Here is a tiny trained network, its code and every weight. The questions are about switching its units off for an input and a class, where a switched-off unit gives its printed mean instead of its output.

import numpy as np


def w(rows, s, z=0):
    codes = np.array(rows[::2]) - 128.0
    scale = np.full(codes.shape[1], s)
    scale[-1] = z or s
    return codes * scale


def norm(h):
    return h / np.sqrt((h * h).mean(-1, keepdims=True) + 1e-5)


def f(y):
    return np.maximum(y, 0)


def log_softmax(a):
    a = a - a.max(-1, keepdims=True)
    return a - np.log(np.exp(a).sum(-1, keepdims=True))


def net(x, mask):
    res = np.array(x, float).reshape(1, 8) / 4 @ E
    u = 0
    for l in range(2):
        y = f(norm(res) @ A[l][:, :-1].T + A[l][:, -1])
        res = res + np.where(mask[u : u + 6], y, B[l][:, -1]) @ B[l][:, :-1]
        u += 6
    return log_softmax(norm(res)[-1] @ U[:, :-1].T + U[:, -1])


A, B = {}, {}
E = w([
[113,138,119,122,163,143,181,202,193,150,157],'x0',
[161,223,198,113,92,146,71,154,139,177,113],'x1',
[85,162,89,149,132,55,109,148,130,164,108],'x2',
[125,104,147,143,143,131,126,138,142,141,93],'x3',
[3,164,202,195,116,165,118,124,135,91,199],'x4',
[137,136,124,139,146,137,125,130,126,123,113],'x5',
[213,106,214,193,126,11,97,141,148,47,219],'x6',
[131,147,127,122,140,126,132,102,134,119,131],'x7',
],0.008)
A[0] = w([
[92,156,155,66,217,115,184,202,210,115,206,50],'0.n1',
[165,160,104,125,168,158,214,202,195,148,192,3],'0.n2',
[81,131,103,205,120,22,102,143,116,199,128,92],'0.n3',
[119,56,113,150,205,124,114,87,141,141,199,111],'0.n4',
[138,107,165,155,97,111,103,55,2,103,119,87],'0.n5',
[207,55,178,108,107,244,147,108,153,81,143,23],'0.n6',
],0.0078,0.0033)
B[0] = w([
[118,81,172,164,121,105,44,28,69,99,47,254],'0.n1',
[120,38,156,107,76,62,87,96,59,131,19,222],'0.n2',
[107,180,125,77,193,137,141,132,113,97,147,249],'0.n3',
[134,196,80,165,76,196,140,230,150,115,102,217],'0.n4',
[96,24,137,165,134,130,97,128,90,177,29,238],'0.n5',
[79,254,125,35,130,29,157,173,72,71,182,237],'0.n6',
],0.0091,0.0044)
A[1] = w([
[255,104,88,71,120,100,156,125,149,149,114,41],'1.n1',
[122,148,90,108,226,69,88,121,155,148,124,65],'1.n2',
[109,80,51,148,147,127,201,120,155,59,120,96],'1.n3',
[197,128,139,152,174,143,106,112,168,117,171,78],'1.n4',
[199,92,166,185,160,51,102,144,131,89,189,3],'1.n5',
[179,185,179,112,106,138,68,126,159,176,133,7],'1.n6',
],0.0098,0.0021)
B[1] = w([
[58,111,167,253,147,172,174,90,122,94,191,244],'1.n1',
[109,114,149,104,140,95,168,149,82,84,213,211],'1.n2',
[206,167,154,120,80,77,73,144,228,144,144,219],'1.n3',
[118,191,106,108,116,151,151,85,209,182,126,146],'1.n4',
[100,147,82,47,156,232,147,118,145,228,79,254],'1.n5',
[224,94,75,163,48,95,82,168,167,75,146,194],'1.n6',
],0.012,0.0056)
U = w([
[137,47,131,150,141,71,89,101,65,151,29,119],'0',
[121,146,64,65,158,195,157,123,163,238,112,101],'1',
[92,134,174,251,135,141,154,113,123,113,186,251],'2',
[208,147,90,172,71,71,76,186,194,104,120,62],'3',
[112,171,130,61,176,50,156,157,62,90,173,121],'4',
],0.011,0.0026)

Each question gives the input, the list of numbers given to net, and the class t.
The units are the neurons (one row each of A and B). Each row of codes is followed by its name. A weight is (code - 128) times the scale printed after its matrix; where a second scale follows, it is the last column's (A, B and U).
mask holds one flag per neuron, layer by layer. A switched-off neuron (its flag False) gives its mean, the last column of its row in B, instead of its output. The means were averaged over made-up inputs and are rounded, as every weight is.
A unit's drop is (log p(t) with every unit on - log p(t) with that unit switched off) / (log p(t) with every unit on - log p(t) with every unit switched off).
The circuit of an input: a set's keep is (log p(t) with only the set's units on - log p(t) with every unit switched off) / (log p(t) with every unit on - log p(t) with every unit switched off). Starting from all 12 units, units are removed one at a time, each time the one whose removal leaves the highest keep (on an exact tie, the one counted first), for as long as the keep stays at least 0.8.
units of the circuit, in order: the units of the circuit, biggest drop first
top k neurons: the k neurons with the biggest drops, biggest first
input [-2,1,6,-4,-6,-4,7,4], class 1: top 2 neurons -> (1.n5, 0.n6)
input [1,5,-1,-1,-1,-8,-3,8], class 3: units of the circuit, in order -> (1.n6)
input [7,1,4,-3,7,1,0,0], class 0: top 2 neurons -> (0.n1, 0.n2)
input [-3,4,-6,5,-8,1,-5,7], class 2: units of the circuit, in order -> (1.n1, 1.n5)
input [3,-4,-1,4,-4,-7,1,8], class 2: top 2 neurons -> (1.n1, 0.n5)
input [8,-4,-2,-5,-6,-3,-7,6], class 0: units of the circuit, in order -> (0.n2, 1.n5)
input [3,-2,-5,3,-3,6,-4,-5], class 4: units of the circuit, in order -> (0.n6, 1.n5)
input [3,-7,7,-6,2,6,1,-7], class 3: top 4 neurons -> (1.n3, 0.n4, 0.n6, 1.n1)
input [7,-6,-5,-8,-4,6,-5,-6], class 0: top 2 neurons -> (0.n2, 1.n5)
input [3,8,6,-3,-2,3,-5,-4], class 3: top 2 neurons -> (1.n6, 1.n5)
input [-4,-8,8,-5,-4,8,4,-2], class 3: top 3 neurons -> (1.n3, 0.n4, 0.n6)
input [-5,-7,-3,-5,6,-2,7,-6], class 1: top 2 neurons -> (1.n5, 1.n1)
input [8,2,-8,0,4,-1,-4,6], class 0: units of the circuit, in order -> (0.n1, 0.n2)
input [-7,-1,-1,-6,1,5,4,-1], class 0: top neuron -> (0.n5)
input [6,1,8,4,0,-7,-7,-2], class 4: top 2 neurons -> (1.n5, 1.n2)
input [-6,1,-2,6,-7,-1,-2,-1], class 2: units of the circuit, in order -> (1.n1, 0.n1)
input [7,6,7,8,-4,3,-6,5], class 0: units of the circuit, in order -> (1.n5, 0.n2)
input [6,-3,-5,-2,5,8,5,3], class 0: units of the circuit, in order -> (0.n1, 0.n2)
input [0,-7,-6,-1,-5,6,-5,6], class 3: units of the circuit, in order -> (1.n3, 1.n5)
input [-3,4,1,-2,-3,-5,7,-5], class 1: units of the circuit, in order -> (1.n5)
input [1,1,8,-1,-4,1,6,3], class 4: top 2 neurons -> (1.n2, 0.n3)
